Below is a small trained network, with its code and all its weights. Each question gives an input and a class and asks what happens when units are switched off, that is, made to give their printed mean instead of their output.

import numpy as np


def w(rows, s, z=0):
    codes = np.array(rows[::2]) - 128.0
    scale = np.full(codes.shape[1], s)
    scale[-1] = z or s
    return codes * scale


def f(y):
    return y / 2 * (1 + np.tanh(0.7978845608 * (y + 0.044715 * y**3)))


def log_softmax(a):
    a = a - a.max(-1, keepdims=True)
    return a - np.log(np.exp(a).sum(-1, keepdims=True))


def net(x, mask):
    res = np.array(x, float).reshape(1, 5) / 4 @ E
    y = f(res @ A[0][:, :-1].T + A[0][:, -1])
    res = res + np.where(mask, y, B[0][:, -1]) @ B[0][:, :-1]
    return log_softmax(res[-1] @ U[:, :-1].T + U[:, -1])


A, B = {}, {}
E = w([
[143,129,153,2,124,122,127,129,96],'x0',
[188,127,57,94,176,145,206,125,190],'x1',
[46,129,102,103,129,108,112,130,185],'x2',
[111,133,91,127,14,131,206,129,111],'x3',
[174,127,172,116,76,146,91,125,201],'x4',
],0.0073)
A[0] = w([
[144,134,140,126,168,130,97,133,137,60],'N0',
[132,128,144,51,128,137,112,128,102,93],'N1',
[174,135,156,126,77,127,111,128,184,91],'N2',
[154,131,146,122,99,134,113,129,175,66],'N3',
[115,145,126,191,132,151,138,124,149,73],'N4',
[189,135,96,121,164,130,192,123,189,75],'N5',
[101,128,149,141,106,137,96,125,97,82],'N6',
[133,126,144,127,183,135,90,131,137,101],'N7',
[129,109,125,127,125,126,127,131,126,198],'N8',
[123,132,129,127,125,138,128,126,126,210],'N9',
[3,129,96,86,125,123,111,132,217,2],'N10',
[170,128,88,110,141,123,166,128,164,83],'N11',
[135,126,140,31,103,132,140,128,93,52],'N12',
[102,115,147,140,117,142,100,122,98,72],'N13',
[114,140,144,136,111,121,102,135,110,68],'N14',
[111,122,139,138,111,116,97,138,107,64],'N15',
[160,127,101,104,155,144,171,137,156,76],'N16',
[155,124,146,124,89,134,101,116,172,80],'N17',
[123,140,115,133,72,134,151,139,125,87],'N18',
[115,122,102,126,70,130,156,133,130,96],'N19',
[136,114,116,201,123,117,130,120,141,79],'N20',
[111,134,169,145,87,128,96,131,76,93],'N21',
[113,134,127,130,80,137,168,122,125,80],'N22',
[247,127,149,168,121,135,144,132,51,16],'N23',
[87,124,89,136,175,131,176,124,39,62],'N24',
[77,128,95,132,179,116,159,127,61,53],'N25',
[176,136,156,137,82,118,101,127,192,67],'N26',
[123,123,121,192,124,132,127,139,154,69],'N27',
[107,140,153,142,115,120,105,125,108,72],'N28',
[153,131,139,137,113,94,118,134,136,47],'N29',
[127,132,123,210,120,144,136,127,152,87],'N30',
[126,128,117,191,125,125,130,132,147,65],'N31',
[194,130,145,152,122,141,142,128,79,84],'N32',
[128,129,107,129,61,118,160,114,112,56],'N33',
[133,134,149,54,126,129,119,129,103,73],'N34',
[160,108,154,119,85,156,107,129,182,65],'N35',
[152,131,152,134,205,129,83,114,131,54],'N36',
[111,128,158,138,104,122,102,123,103,134],'N37',
[108,133,150,134,115,132,108,120,113,50],'N38',
[145,134,154,126,196,130,86,128,139,53],'N39',
[133,132,117,131,53,138,178,124,105,74],'N40',
[111,127,163,131,84,118,82,138,107,80],'N41',
],0.016,0.0073)
B[0] = w([
[86,70,143,116,129,107,111,154,97,160],'N0',
[163,153,93,160,147,50,130,111,119,228],'N1',
[118,207,111,111,136,169,132,178,97,217],'N2',
[96,144,118,119,153,140,133,146,58,163],'N3',
[152,121,113,144,146,66,121,111,97,172],'N4',
[113,85,74,208,122,188,128,85,143,249],'N5',
[109,104,105,169,138,159,133,99,139,181],'N6',
[128,74,139,107,103,114,141,193,155,210],'N7',
[147,170,122,141,130,134,137,153,199,190],'N8',
[160,174,116,139,130,139,145,161,215,205],'N9',
[117,136,233,25,188,146,136,2,135,254],'N10',
[119,99,99,193,137,176,121,90,138,199],'N11',
[161,124,91,142,153,8,122,118,95,231],'N12',
[113,93,99,145,144,164,129,98,114,161],'N13',
[118,88,119,151,146,152,125,100,97,144],'N14',
[122,86,114,148,162,160,130,99,109,149],'N15',
[113,88,100,185,132,167,121,84,121,190],'N16',
[121,158,115,112,134,152,144,162,74,181],'N17',
[125,75,145,117,114,117,119,171,138,174],'N18',
[112,70,142,115,122,124,117,179,155,189],'N19',
[160,141,98,130,137,59,136,113,115,181],'N20',
[130,109,98,186,124,179,113,91,157,232],'N21',
[117,71,136,106,123,125,111,169,137,170],'N22',
[106,138,215,24,188,136,133,13,134,232],'N23',
[110,219,110,118,143,178,122,199,60,224],'N24',
[112,184,120,117,122,182,122,178,48,203],'N25',
[117,182,122,104,137,163,118,174,63,209],'N26',
[135,114,101,130,151,56,121,113,94,173],'N27',
[106,96,96,142,146,156,134,98,125,157],'N28',
[93,100,116,113,150,132,121,113,68,109],'N29',
[166,159,105,151,142,38,124,118,128,204],'N30',
[135,112,104,133,135,63,120,102,84,166],'N31',
[118,156,179,64,143,131,137,67,150,193],'N32',
[93,54,148,108,118,109,126,177,126,182],'N33',
[146,139,105,161,141,45,123,98,101,212],'N34',
[96,184,134,129,142,152,123,167,66,196],'N35',
[85,57,142,108,106,103,117,198,155,227],'N36',
[138,120,92,163,125,166,150,123,165,209],'N37',
[89,95,104,135,164,146,130,99,95,133],'N38',
[119,47,147,101,112,115,123,195,131,213],'N39',
[114,63,159,103,111,110,121,199,166,212],'N40',
[118,100,99,180,124,177,131,100,122,212],'N41',
],0.033,0.0057)
U = w([
[93,82,72,189,164,185,112,103,151,141],'0',
[84,48,148,92,136,101,90,217,162,146],'1',
[173,136,81,140,177,20,101,124,102,137],'2',
[89,195,111,102,159,178,110,200,58,69],'3',
[97,125,196,52,196,138,122,60,155,210],'4',
[212,201,142,141,39,149,154,160,254,209],'5',
[130,98,153,114,45,124,145,98,63,3],'6',
],0.0078,0.003)

Each question gives the input, the list of numbers given to net, and the class t.
The units are the neurons (one row each of A and B). Each row of codes is followed by its name. A weight is (code - 128) times the scale printed after its matrix; where a second scale follows, it is the last column's (A, B and U).
mask holds one flag per neuron, in row order. A switched-off neuron (its flag False) gives its mean, the last column of its row in B, instead of its output. The means were averaged over made-up inputs and are rounded, as every weight is.
A unit's drop is (log p(t) with every unit on - log p(t) with that unit switched off) / (log p(t) with every unit on - log p(t) with every unit switched off).
The circuit of an input: a set's keep is (log p(t) with only the set's units on - log p(t) with every unit switched off) / (log p(t) with every unit on - log p(t) with every unit switched off). Starting from the 12 units with the biggest drops (on a tie, the unit counted first), units are removed one at a time, each time the one whose removal leaves the highest keep (on an exact tie, the one counted first), for as long as the keep stays at least 0.8.
units of the circuit, in order: the units of the circuit, biggest drop first
k most important neurons: the k neurons with the biggest drops, biggest first
drop when u is switched off: that unit's drop, to one decimal
input [-7,7,8,-4,0], class 4: units of the circuit, in order => (N10)
input [8,3,-2,-3,8], class 2: 4 most important neurons => (N12; N1; N34; N24)
input [-5,-1,-8,0,8], class 3: 3 most important neurons => (N26; N2; N10)
input [8,1,8,6,4], class 2: 3 most important neurons => (N12; N1; N34)
input [-7,-6,4,6,-5], class 2: 2 most important neurons => (N30; N20)
input [6,-6,3,3,-2], class 0: 3 most important neurons => (N21; N41; N37)
input [-5,2,-8,-7,2], class 4: 2 most important neurons => (N23; N32)
input [0,-3,6,-4,-6], class 3: 3 most important neurons => (N25; N24; N23)
input [5,8,8,3,-1], class 0: 2 most important neurons => (N5; N11)
input [-6,-3,8,7,-8], class 3: 2 most important neurons => (N24; N25)
input [-1,1,0,-4,4], class 1: 2 most important neurons => (N24; N25)
input [8,-6,7,-7,6], class 2: 3 most important neurons => (N1; N34; N12)
input [5,-4,-8,-2,-7], class 4: 3 most important neurons => (N23; N32; N2)
input [5,8,-8,2,-8], class 0: units of the circuit, in order => (N5)
input [-8,2,2,7,-1], class 2: 3 most important neurons => (N30; N20; N4)
input [-5,6,-7,-3,-2], class 4: 3 most important neurons => (N23; N32; N21)
input [8,8,5,4,7], class 0: drop when N11 is switched off => 4.4
input [6,-8,7,-1,7], class 0: drop when N41 is switched off => 0.1
input [1,-2,4,-8,6], class 1: drop when N13 is switched off => 0.0
input [-6,-3,-4,7,-8], class 3: drop when N36 is switched off => 0.7
input [-4,-6,8,6,7], class 4: units of the circuit, in order => (N10)
